How the objects are linked:
q992 s q65
q992 c q420
q992 p q145
q992 l q634
q992 t q792
q681 s q268
q681 c q673
q681 p q773
q681 t q520
q351 s q676
q351 c q868
q351 l q666
q351 t q672
q351 d q261
q145 s q206
q145 c q672
q145 l q992
q145 t q261
q393 s q890
q393 c q269
q393 p q420
q393 l q394
q393 t q211
q393 d q634
q672 s q363
q672 c q133
q672 l q420
q672 t q351
q672 d q145
q601 s q634
q601 c q890
q601 p q65
q601 l q520
q601 t q773
q761 s q767
q761 p q781
q761 l q350
q761 t q269
q761 d q211
q101 s q261
q101 c q676
q101 l q422
q101 t q206
q674 s q783
q674 p q699
q674 l q836
q674 t q337
q674 d q809
q890 s q393
q890 c q836
q890 p q809
q890 l q506
q890 t q980
q890 d q601
q457 s q449
q457 p q269
q457 t q350
q457 d q394
q773 s q678
q773 c q980
q773 p q422
q773 l q681
q773 t q601
q290 s q520
q290 c q394
q290 p q634
q290 t q268
q520 s q290
q520 c q506
q520 p q601
q520 t q681
q783 s q674
q783 p q133
q783 l q269
q783 t q781
q783 d q420
q269 s q836
q269 p q783
q269 l q457
q269 t q761
q269 d q393
q980 s q211
q980 c q767
q980 p q623
q980 l q673
q980 t q890
q980 d q773
q261 s q101
q261 c q351
q261 l q792
q261 t q145
q394 s q506
q394 c q457
q394 p q393
q394 t q217
q394 d q290
q268 s q681
q268 c q217
q268 p q678
q268 t q290
q678 s q773
q678 c q211
q678 p q792
q678 l q268
q678 t q634
q133 s q699
q133 l q783
q133 t q868
q133 d q672
q350 s q307
q350 p q761
q350 t q457
q350 d q217
q836 s q269
q836 p q674
q836 l q449
q836 t q767
q836 d q890
q420 s q809
q420 c q783
q420 p q672
q420 l q393
q420 t q666
q420 d q992
q255 s q868
q255 l q337
q255 t q699
q255 d q676
q634 s q601
q634 c q393
q634 p q992
q634 l q290
q634 t q678
q449 s q457
q449 p q836
q449 t q307
q449 d q506
q422 s q792
q422 c q623
q422 p q101
q422 l q773
q422 t q65
q868 s q255
q868 l q781
q868 t q133
q868 d q351
q65 s q992
q65 c q809
q65 p q206
q65 l q601
q65 t q422
q217 s q673
q217 c q350
q217 p q211
q217 t q394
q217 d q268
q792 s q422
q792 c q666
q792 p q261
q792 l q678
q792 t q992
q781 s q337
q781 p q868
q781 l q761
q781 t q783
q781 d q666
q206 s q145
q206 c q363
q206 l q65
q206 t q101
q337 s q781
q337 p q255
q337 l q767
q337 t q674
q337 d q623
q307 s q350
q307 p q767
q307 t q449
q307 d q673
q623 s q666
q623 c q337
q623 p q676
q623 l q980
q623 t q809
q623 d q422
q673 s q217
q673 c q307
q673 p q980
q673 t q506
q673 d q681
q676 s q351
q676 c q255
q676 l q623
q676 t q363
q676 d q101
q666 s q623
q666 c q781
q666 p q351
q666 l q211
q666 t q420
q666 d q792
q363 s q672
q363 c q699
q363 l q809
q363 t q676
q363 d q206
q699 s q133
q699 l q674
q699 t q255
q699 d q363
q211 s q980
q211 c q761
q211 p q666
q211 l q217
q211 t q393
q211 d q678
q767 s q761
q767 p q337
q767 l q307
q767 t q836
q767 d q980
q506 s q394
q506 c q449
q506 p q890
q506 t q673
q506 d q520
q809 s q420
q809 c q674
q809 p q363
q809 l q890
q809 t q623
q809 d q65

The rows follow the links: the fewer symbols apart two objects are, the more alike their rows tend to be.

Some objects and rows for them; each showing differs a little:
q783 [ 122,   91, -116,  -28, -115,   77,  -94,  -92,   45, -203,  -25,  -95,  187,  -43,  -36,   41, -245,   22,   55, -124,  -73,   83,  106,   -7,  118,   55,  -93,  -11, -114, -141,   26,   66,   42,    8,  -83,   33,  209,  330,   46,  -15,  -29,   50,   84,    0,  183,  -69,  -20,  -58,  127,   10,   42,  -49]
q145 [   9,   82,   42,   81,   89,   73,  181,  116, -149, -150,  145,  -19,  176,  -47, -110,  104,   57, -123,  -60,   36, -174,  -29,    5,  -22,  117, -112,  -33,  -34, -136,   58,  199,    7,  142,  -13,  171, -104, -115,   26,   61, -108,   53,  122,  126, -107,  125,  101,  -88,  -17,  177,  -85,  -70,   56]
q101 [ -42,  -56,  182,   69,   42,   26,  133,  180,  -46,   82,   96,    0, -122,   -5,   10,   81,  170, -159,  -58,  180,  -27,  175, -112, -151, -111,  -39,  124, -147,  -96,   13,   55,  -54,   -2,  -15,  133,  -26, -325, -239,   37,  -71,   43,  108,  -31,  112,  -68,   58,  -48,  -82,    4,    3, -107,  -33]
q255 [  87,  -64,   25,   42, -181,   49,  -65,  -21,   55,   47,  -28, -146,  -50,  -56,   73,   99,  -79,  -94,   35,  118,  101,  312,  -50,  -80,  -40,   30,  157, -196,  -88, -118,  -66,  -50, -136,   24,  -43,   94,  -14,   78,   90,    0,  -47,   68,  -64,  298,  -44,  -59,  -22, -210,  -28,  136,  -32, -105]
q394 [  29,   48, -110, -111,   93,  -44,  -29, -100,  -54,  -75,   21,  142,  124,  -10,  -69,  -70,   26,  132,    8, -145,   12, -332,  137,  176,  131,  -10, -151,  187,  115,   81,  -13,   87,   85,  -34,  -53,  -47,  200,   79,  -10,   66,    3, -103,   46, -212,   39,  -17,   37,  171,  -21,  -72,  102,  114]
q761 [  33,  -23,  -43,   30, -104,  -47, -254,    8,  217,  -16,  -54,  -47,   42,   40,  231,  -15, -227,   60,   18, -195,    3,  -79,  -62,  -75,   71,   99,  -44,   -5,  -26,  -94,  -99,   42, -215,  -21, -164,  148,  197,  149,  162,  -42,   -4,  -66, -137,  -28,  -30, -132,  -20, -102,  -45,   36,   99,    3]
q890 [   2,   33, -115, -179,   70,   18,   56, -227, -137,   43, -106,   29,  -74,    2, -205,  -94,   65,   89,   88,   85,   86,   69,  140,  166,  -52,  -10,   73,   80,  129,  112,  -84,   28,  215,   57,   22, -105,  103,  -66, -268,  161,  -49,  -25,  112,  111,   16,   47,   98,  126,  -30,  -13,  -35,  -56]
q699 [ 144,   -6,  -68,  -45, -137,   63,   54, -183,  -46, -106,  -55, -166,   82,  -96,  -96,   54, -114,  -65,   63,  141,   49,  323,  109,   10,  -82,   44,  103, -108,  -94, -139,   -5,  -14,   98,   50,  -26,   -6,   86,  162,  -97,   57,  -85,   50,   68,  261,   77,   31,  -29,  -78,   76,  120,  -16, -107]
q781 [  53,  -36,    7,   50, -131,    4, -216,   80,  205,  -13,  -51,  -99,   46,   -5,  174,   33, -204,  -17,    8, -134,  -58,   30,  -52, -134,   50,   36,  -18, -102, -129, -114,  -59,   -2, -204,  -42, -115,  136,  143,  207,  207, -104,    3,  -20, -109,   44,   -8,  -89,  -11, -184,    3,   22,   39,  -49]
q457 [  82,   77, -117,  -43,  -66,  -15,  -92, -181,  103, -172,  -54,   33,  149,   -8,   -1,  -78, -195,  124,   25, -142,   63, -182,  129,   90,  109,  117, -129,  191,   79,  -72,  -32,   79,  -37,   20, -170,  -14,  230,  192,  -33,   86,  -50,  -65,   15, -125,   31,  -69,  -49,   94,  -13,   21,  130,   80]
q268 [-129,  -13,   94,  112,  106,  -99,   40,  186,   75,   11,   61,  124,  -41,   45,  117,  -36,  121,   43, -103,  -99,  -22, -347, -100,  -25,    2,   25, -125,  128,   73,   68,   82,   15,  -81,  -15,   13,  -11, -114, -157,  103,    4,   69,  -70,  -68, -277, -120,    4,   -5,  111,  -79,  -46,   83,  161]
q676 [  41,  -64,   49,  -23,  -61,  -27,  -14,   98,  -39,  168,   17,  -63, -127,  -74,  -24,  109,  116, -106,   17,  162,   58,  293,  -44,  -50,  -65, -149,  194, -248,  -51,   -5,  -83,  -85,  -70,  -36,  103,  104, -114,  -87,   80, -106,    6,   75,  -16,  276,  -48,   52,   31, -170,  -11,   24, -112,  -98]
q351 [  76,    2,   31,   26,  -45,  -30,  -63,  237,    7,   88,   50,  -50,   85,  -64,   42,  137,   54, -110,  -46,  -42,  -49,  -13,  -21, -109,  151, -173,   40, -230, -144,   -7,    4,  -70, -146,  -82,   69,  104,  -29,  109,  288, -221,   69,  103,  -38,   58,  -35,   32,    3, -244,   78,  -61,  -62,   -4]

Each walk starts at a row. The symbols on each line, taken left to right, move it on to the next object.
Each answer is a row, close to the row of the object it stands for.
[-173,  -13,  116,   79,  149,  -39,   17,  234,   46,   74,  121,  105,  -39,  109,  129,   -2,   97,  -34, -121,  -96, -127, -289, -199,  -92,  -15,   35, -117,   72,  -41,   91,  113,  -16,  -51,  -70,   70,   -6, -147, -135,  146, -104,   82,  -19, -107, -229,  -40,   24,  -14,   28,  -35, -109,   31,  108]
c s s -> [ -65,  -23,    8,  -21,   21,  -98, -218,  193,  103,  181,    7,  101,  -25,   36,  130,  -18,   32,   27,  -38, -217,  -37, -281,  -53,  -61,  144,  -66,  -67,    5,   -1,  123,  -86,  -59, -175,  -83,  -53,   97,  108,   22,  223, -113,   49,  -70, -105, -151,  -84,  -91,  120,  -73,  -48, -106,    3,   36]
s p -> [ -61,  -64,   56,  -56,  -19,  -45,  -82,  117,    3,  302,  -48,  -27, -218,  -13,   35,   20,  130,  -81,   46,  130,   87,  226,  -64,  -38,  -66, -122,  191, -193,  -11,   67, -157, -114,  -77,   -7,   75,   98, -109, -151,  -10,  -21,   16,  -20,  -81,  249,  -72,  -17,  107, -127,  -59,   21,  -98,  -98]
[  74,   50, -123,  -42,  -86,   70,  -30, -262,  -40,  -99, -105, -117,   24,  -34,  -99,  -15, -180,   18,  123,   87,   37,  309,  118,   39, -102,  109,   69,  -25,  -36, -127,  -65,   35,   84,   62,  -86,   14,  136,  164, -157,  118,  -88,   51,   69,  201,  136,   -9,  -32,  -25,   37,  129,   -4, -151]
l t t d t -> [ -81,  -92,   37,  -79,   11,  -44, -120,   21,   32,  285, -100,   63, -275,   44,   56,  -52,  123,   18,   35,   29,  130,   23,  -85,   12, -137,  -51,  115,  -50,  135,   93, -155,  -96,  -94,    2,  -14,   90,  -68, -172,  -38,   -4,    9, -114, -161,  165, -107,  -46,  119,  -29, -142,   16,  -39,  -78]
s t t t -> [  -4,  105, -119, -127,   55,  -31,  -15,  -41,  -62,  -83,   12,   93,  166,  -16,  -98,  -67,   -8,   87,   20, -210,  -70, -210,  170,  123,  180,  -85, -162,  105,   -1,   94,   38,   64,  145,  -45,  -10,  -45,  231,  150,  -25,  -26,   -6,  -23,  124, -218,   92,  -12,   66,  106,   58, -123,   46,   35]
[ -69,  116,   38,   69,  129,   50,  188,  114, -128, -133,  104,  -14,  173,  -22,  -91,   16,   15,  -62,  -78,  -32, -179, -163,  -26,  -26,  116,  -58, -125,   78, -104,   93,  218,   28,  195,  -50,  145, -145,  -85,  -27,   -2,  -57,  101,  100,  138, -218,  117,   78,  -32,   70,  168, -136,  -64,   86]
p s t s -> [ -62,   24,  125,  125,   65,   31,   67,  270,  -28,   13,  153,   32,   93,  -19,   67,  103,   67, -148, -127,   36, -134,  -35, -133, -167,   66,  -94,    0, -106, -161,   37,  173,  -42,  -52,  -61,  148,  -13, -207,  -56,  221, -180,  102,  103,  -21,  -79,   -5,   66,  -46, -119,  126,  -60,  -82,   34]
c t s -> [  92,   39,  -64,  -98,   20,   86,  105,  -64, -209,    1,   -3,  -94,   63,  -92, -180,   90,   89,  -83,   77,  180,   58,  267,  128,   49,   -9, -161,  135, -164,  -50,  -18,   -3,  -22,  170,   33,   88,  -92,  -17,   28,  -81,    9,  -57,   53,  122,  214,  108,  105,   34,  -49,   77,   -5, -100,  -93]
[  15,  -48,   11,   13, -152,   32, -152,  -58,  139,   92, -111, -126, -131,   31,   94,   25, -138,   17,   56,   84,   62,  285,  -80,  -71, -109,   82,  149, -118,  -34, -133, -111,  -35, -144,   49,  -99,  130,    6,   61,    0,   -3,  -19,   11, -143,  248,  -32,  -83,  -10, -158,  -75,  110,    7, -109]
t t l t -> [  57,  -10, -131,  -57,  -83,   30,  -52, -305,   37,  -97, -139, -100,  -43,   11,  -63,  -76, -155,  100,  123,   17,   73,  174,  139,   74,  -88,  156,   28,   67,   47, -108, -101,   38,   89,   96, -149,   41,  148,   96, -223,  188,  -75,  -47,   53,  174,   73,  -62,   -3,   37,  -23,  123,   59, -100]
p d d l -> [-102,   -3,   58,  -24,  126,   39,  229, -113, -147,  -32,   12,   47,  -84,   49, -159,  -62,  144,   25,  -13,  149,  -25,  -11,  -14,   72, -136,   66,   -9,  151,   72,   91,   67,   42,  202,   60,  116, -154, -175, -228, -264,  151,    1,    4,   90,  -40,   46,  117,  -26,  197,   26,  -25,    7,   12]
[ -95,   35,   52,   10,  105,   65,  249,  -29, -180,  -53,   21,  -16,   -3,   14, -133,    8,   86,  -67,   15,  188,  -61,  147,   -7,   18,  -93,  -18,   25,   17,   -9,   62,  114,   -8,  225,   33,  131, -122, -168, -186, -207,   86,   21,   93,  139,    0,   85,  133,  -54,  145,  106,  -55,  -83,  -45]
s l t s l -> [-150,  -91,  109,   39,   54,  -64,   84,   58,   55,  112,   46,  132, -232,   74,   93,  -89,  160,   38,  -37,   70,   64, -147, -105,   18, -138,   88,   35,  107,  124,   71,   15,  -11,  -34,   10,   21,  -37, -212, -297,  -48,   67,    8,  -86, -110,  -77, -198,    3,   27,  140, -156,    9,    2,   59]
t c t c -> [  32,  -76,  -36,   19, -109,  -59, -108, -138,  175,   98, -120,  -29, -156,   45,  121,  -56,  -83,   73,   13,   31,  183,   37,  -33,   43, -152,  169,   40,   63,  146,  -59, -171,   -6, -193,   32, -183,   82,   69,  -13,  -57,   83,  -82, -102, -129,  101, -116, -121,   41,  -10, -171,  133,  119,   -4]
[ -19,  -16,  -10,  -24,   19, -115, -165,   80,  124,  149,   -6,  144,  -54,    6,  127,  -61,   86,   75,  -47, -184,   59, -351,  -49,   47,   85,   -3,  -90,  102,  126,   89,  -62,   -9, -171,  -46,  -86,   62,   96,  -33,  175,  -59,   13, -107, -103, -181, -169,  -62,   62,   22, -124,  -65,   96,  110]
s t t t -> [  16,   15, -132, -120,   51,  -98,   59, -222,  -69,   31,  -76,   82,  -88,   -2, -119, -149,   72,  120,   67,   52,  163,  -85,  138,  198,  -29,   46,   10,  128,  198,   78, -112,   33,  124,   19,  -57,  -69,   66,  -66, -230,  170,  -83, -101,   79,    3,  -54,   14,   67,  215,  -74,   12,   75,    8]
t c d -> [ -29,  -83,   13,  -72,  -11, -110,  -89,  -26,   72,  246,  -45,  145, -240,   42,   81, -102,  115,  112,    0,   19,  158,  -78,  -24,   68, -109,   25,   94,   52,  199,   69, -148,  -47, -129,    7,  -81,   37,  -31, -174,  -49,   71,  -39, -119, -124,   38, -181,  -63,   88,   53, -217,   43,   39,   17]
[ 188,   79,  -91,   13,  -65,  102,  -36,  -45,   -7, -197,   17, -136,  245,  -90,  -36,   82, -213,  -35,   83,  -32,  -62,  139,  103,  -28,  140,  -14,  -23,  -89, -148, -131,   59,   48,   34,    2,  -34,   21,  215,  292,   85,  -43,   -2,   76,  112,   61,  147,  -34,  -84, -104,  156,   23,  -12,  -42]
t l t d -> [  23,  112, -106,  -99,   65,   41,   -9,   11, -106, -121,   72,  -39,  190,  -60, -138,   22,  -26,   -1,   12, -117, -102,  -75,  161,   60,  257, -128,  -83,  -30,  -97,   60,   58,   59,  173,  -50,   80,  -27,  192,  221,   54,  -61,    8,   81,  158, -112,  156,   33,   14,  -44,  149, -131,  -61,    7]
s d s c s -> [   7,   16,  -67, -166,   52,   35,   92, -154, -167,   39,  -47,  -37,  -49,  -63, -264,  -46,   77,  -31,  117,  130,   18,  218,  162,  126,  -39,  -98,  121,  -49,   18,   81,  -48,    9,  239,   53,   73,  -62,   29,  -12, -212,   83,  -65,   19,  183,  193,   96,   71,   66,   50,   25,  -27, -118,  -95]
[ -57,   33,   33,    0,   35,  -51, -162,  268,   57,  158,   64,   -5,   24,   26,  115,   69,   30,  -51,  -39, -160,  -80, -113,  -23, -110,  197, -155,  -30, -147, -104,   71,  -27,  -56, -184,  -91,   22,  122,   60,   48,  280, -215,   72,  -20,  -59,  -70,  -32,  -13,   37, -219,   16, -112,  -50,   -4]
c t l s s -> [  76,   67, -163,  -14,  -75,    4, -146, -151,  100, -194,  -74,  -65,  171,   -4,    1,  -72, -262,   79,   43, -148,  -49,  -59,  103,   47,  113,  102, -132,  137,  -22,  -87,   -7,   46,   13,   -3, -151,   22,  279,  267,   13,   42,  -56,  -16,   47,  -67,  138,  -75,   -5,    8,   76,   10,  103,    7]
p s t l -> [   0,  -76,    3,   21, -164,    8, -162,  -68,  170,   89, -154,  -67, -204,   49,  142,  -77, -130,   48,   47,   12,  127,  169,  -64,  -55, -173,  125,   88,   -1,   73, -114, -169,  -22, -169,   23, -123,   97,   57,  -24,  -52,   66,  -59,  -69, -150,  177, -105, -128,   35,  -92, -155,  145,   43, -111]
[ 104,   98,  -83,  -35,    3,   42,   58,   36, -110, -108,   74,  -47,  235, -117, -111,   92,   16,  -68,    4,  -28,  -74,   65,  127,   33,  238, -176,  -29, -141, -135,    7,   79,   20,  118,  -11,   68,  -40,  109,  217,  104, -151,   48,  108,  147,    3,  153,   89,  -25, -101,  166,  -76,  -90,    4]
d l p s -> [ -17,   -3,   69,   28,   66,   89,  242,   24, -154,  -73,   72,  -33,   37,  -53, -138,   64,  127, -117,  -18,  229,  -38,  184,   16,   -6,  -40,  -59,   82,  -41,  -71,    7,  134,   -1,  208,   34,  152, -122, -219, -109, -129,   46,   13,   97,  129,   84,   64,  125,  -57,   20,  120,   29, -102,  -33]
l l t -> [-148,  -98,  133,   92,   72,  -40,   80,   94,   10,  133,   38,   78, -213,  100,   56,  -23,  157,  -28,  -87,  137,   -4,  -23, -160,  -54, -160,   59,   73,   33,   28,   82,   24,  -36,  -36,    6,   87,   -6, -264, -320,  -77,   37,   34,  -25,  -93,  -13, -103,   36,   13,  112, -106,  -32,  -20,   40]
[  74,  -16,  -10,   51, -151,   20, -153,   99,  129,  -20,   20, -116,  126,  -58,  110,  114, -155, -107,   20,  -30,  -27,  116,  -54, -149,   79,  -22,   -1, -176, -161, -110,    3,  -26, -225,  -25,  -85,  130,   96,  218,  266, -121,   -4,   43,  -59,   93,  -22,  -33,  -36, -254,   61,   32,   22,  -53]
s l d d -> [-167,  -39,  170,   78,  100,   18,  110,  154,  -29,  140,   74,   17, -200,   31,   23,    9,  131, -104,  -77,  144,  -35,   82, -167, -116, -133,  -14,  128,  -49,  -36,   50,   54,  -47,  -34,   -5,  110,   -5, -302, -282,  -23,    7,   48,   59,  -56,   72,  -59,   60,   -6,    5,  -40,  -13, -119,  -69]
p s l -> [-117,    6,  167,  133,   85,    4,   19,  286,   11,   33,  114,    8,   -2,   52,  109,   44,   84, -103, -118,  -42, -198, -175, -168, -138,   36,  -40,  -38,  -29,  -81,   87,  126,  -68,  -15,  -72,  132,   -6, -183, -111,  164, -155,  126,   39,  -62, -174,   10,   44,  -48,  -57,   43, -106,  -52,   60]
